Here is a tiny trained network, its code and every weight. The questions are about switching its units off for an input and a class, where a switched-off unit gives its printed mean instead of its output.

import numpy as np


def w(rows, s, z=0):
    codes = np.array(rows[::2]) - 128.0
    scale = np.full(codes.shape[1], s)
    scale[-1] = z or s
    return codes * scale


def f(y):
    return y / 2 * (1 + np.tanh(0.7978845608 * (y + 0.044715 * y**3)))


def log_softmax(a):
    a = a - a.max(-1, keepdims=True)
    return a - np.log(np.exp(a).sum(-1, keepdims=True))


def net(x, mask):
    res = np.array(x, float).reshape(1, 7) / 4 @ E
    y = f(res @ A[0][:, :-1].T + A[0][:, -1])
    res = res + np.where(mask, y, B[0][:, -1]) @ B[0][:, :-1]
    return log_softmax(res[-1] @ U[:, :-1].T + U[:, -1])


A, B = {}, {}
E = w([
[62,108,236,170,123,123,87],'x0',
[81,106,133,108,99,196,236],'x1',
[104,162,122,128,136,137,109],'x2',
[164,123,157,80,88,229,74],'x3',
[157,101,144,121,120,110,154],'x4',
[71,82,111,30,196,107,115],'x5',
[147,136,164,162,251,202,149],'x6',
],0.011)
A[0] = w([
[107,117,97,103,35,100,118,65],'n0',
[130,127,125,98,113,175,98,26],'n1',
[50,110,132,68,88,176,203,102],'n2',
[122,149,131,116,95,104,108,55],'n3',
[87,70,123,7,179,103,113,91],'n4',
[145,141,136,149,89,136,129,8],'n5',
[99,136,145,134,109,142,189,105],'n6',
[159,133,58,63,150,130,143,94],'n7',
[86,109,106,136,102,172,164,81],'n8',
[159,143,147,156,217,170,142,38],'n9',
[125,135,119,141,73,116,118,133],'n10',
[77,99,96,89,58,83,99,103],'n11',
[167,181,136,210,53,143,145,35],'n12',
[157,150,110,154,116,133,143,149],'n13',
[134,108,131,105,149,136,118,92],'n14',
[91,142,96,158,145,80,143,14],'n15',
[149,115,166,98,113,178,85,42],'n16',
[96,119,115,172,174,62,172,76],'n17',
[156,150,123,143,112,135,156,95],'n18',
[78,79,102,72,133,115,101,4],'n19',
[101,107,184,184,103,143,110,83],'n20',
[166,106,150,129,222,176,129,158],'n21',
[159,94,121,106,159,82,47,55],'n22',
[152,135,136,157,101,129,136,20],'n23',
[118,128,134,82,70,106,103,90],'n24',
[132,139,84,104,117,126,124,98],'n25',
[54,86,220,117,115,108,96,70],'n26',
[154,136,83,134,126,138,161,95],'n27',
[175,114,152,61,102,191,79,34],'n28',
[179,125,127,124,145,86,32,58],'n29',
[155,138,138,147,132,108,112,168],'n30',
[194,172,80,96,125,153,143,53],'n31',
],0.015,0.0023)
B[0] = w([
[123,101,160,92,184,174,196,214],'n0',
[112,115,126,151,92,89,167,159],'n1',
[254,182,120,141,136,105,116,222],'n2',
[145,118,147,115,145,141,151,157],'n3',
[65,172,166,174,45,174,30,250],'n4',
[100,139,146,154,120,131,112,149],'n5',
[185,161,128,136,117,102,132,167],'n6',
[124,50,79,112,161,119,76,203],'n7',
[201,149,134,137,131,102,133,169],'n8',
[133,112,190,92,164,181,161,215],'n9',
[111,131,154,124,150,145,151,170],'n10',
[102,118,164,99,187,165,193,221],'n11',
[76,169,165,154,70,167,51,207],'n12',
[110,122,135,131,117,139,86,156],'n13',
[108,143,129,135,128,136,138,148],'n14',
[118,110,115,154,79,76,178,176],'n15',
[91,126,96,152,96,65,181,184],'n16',
[69,139,94,152,86,60,213,207],'n17',
[121,140,123,134,128,138,99,149],'n18',
[87,157,164,153,95,155,83,189],'n19',
[137,85,74,91,155,132,61,182],'n20',
[104,125,168,82,183,183,189,231],'n21',
[220,177,122,142,124,121,118,205],'n22',
[99,147,133,138,121,138,107,147],'n23',
[109,137,146,101,162,160,161,186],'n24',
[120,99,118,110,150,134,112,159],'n25',
[130,32,51,91,172,128,65,215],'n26',
[125,98,110,114,141,117,90,164],'n27',
[67,145,108,174,84,41,211,203],'n28',
[252,155,124,133,132,109,126,218],'n29',
[150,158,117,128,110,133,123,158],'n30',
[137,74,76,103,154,112,82,183],'n31',
],0.024,0.016)
U = w([
[135,121,184,74,167,178,169,76],'0',
[111,159,160,156,87,167,53,253],'1',
[251,172,124,131,130,110,115,61],'2',
[137,43,59,87,147,118,68,37],'3',
[101,117,101,156,94,62,191,206],'4',
],0.012,0.0033)

Each question gives the input, the list of numbers given to net, and the class t.
The units are the neurons (one row each of A and B). Each row of codes is followed by its name. A weight is (code - 128) times the scale printed after its matrix; where a second scale follows, it is the last column's (A, B and U).
mask holds one flag per neuron, in row order. A switched-off neuron (its flag False) gives its mean, the last column of its row in B, instead of its output. The means were averaged over made-up inputs and are rounded, as every weight is.
A unit's drop is (log p(t) with every unit on - log p(t) with that unit switched off) / (log p(t) with every unit on - log p(t) with every unit switched off).
The circuit of an input: a set's keep is (log p(t) with only the set's units on - log p(t) with every unit switched off) / (log p(t) with every unit on - log p(t) with every unit switched off). Starting from the 12 units with the biggest drops (on a tie, the unit counted first), units are removed one at a time, each time the one whose removal leaves the highest keep (on an exact tie, the one counted first), for as long as the keep stays at least 0.8.
units of the circuit, in order: the units of the circuit, biggest drop first
most important unit: the unit with the biggest drop
k most important neurons: the k neurons with the biggest drops, biggest first
drop of u: that unit's drop, to one decimal
input [-5,8,-6,7,0,6,-7], class 2: most important unit -> n2
input [2,8,-4,-6,8,-7,3], class 2: 4 most important neurons -> (n4, n6, n2, n8)
input [-1,-2,5,-4,-5,2,-3], class 4: 4 most important neurons -> (n21, n9, n15, n17)
input [7,0,-3,-8,3,7,-8], class 0: 2 most important neurons -> (n11, n0)
input [-5,-8,-8,5,-8,1,-8], class 0: 4 most important neurons -> (n11, n0, n24, n2)
input [8,1,6,6,-3,0,4], class 3: 2 most important neurons -> (n26, n20)
input [-1,7,-4,8,4,-3,-5], class 4: 4 most important neurons -> (n28, n16, n29, n22)
input [-5,2,-6,7,2,0,-6], class 4: 3 most important neurons -> (n28, n21, n9)
input [3,-7,0,4,7,-8,8], class 0: 4 most important neurons -> (n21, n9, n4, n19)
input [-6,7,-1,7,-8,-7,-6], class 1: 2 most important neurons -> (n12, n29)
input [-7,1,0,-3,4,-6,-7], class 0: 2 most important neurons -> (n0, n26)
input [-3,8,2,8,8,-8,5], class 1: 2 most important neurons -> (n12, n29)
input [1,-1,4,7,8,6,-2], class 4: 2 most important neurons -> (n28, n16)
input [3,-1,3,-7,4,-1,-8], class 0: units of the circuit, in order -> (n11)
input [-2,8,3,-5,-6,-4,3], class 2: drop of n12 -> 0.0
input [-6,-3,-3,3,-1,-2,5], class 3: drop of n31 -> 1.6
input [-5,-2,1,-1,2,-4,-2], class 3: drop of n31 -> 0.7
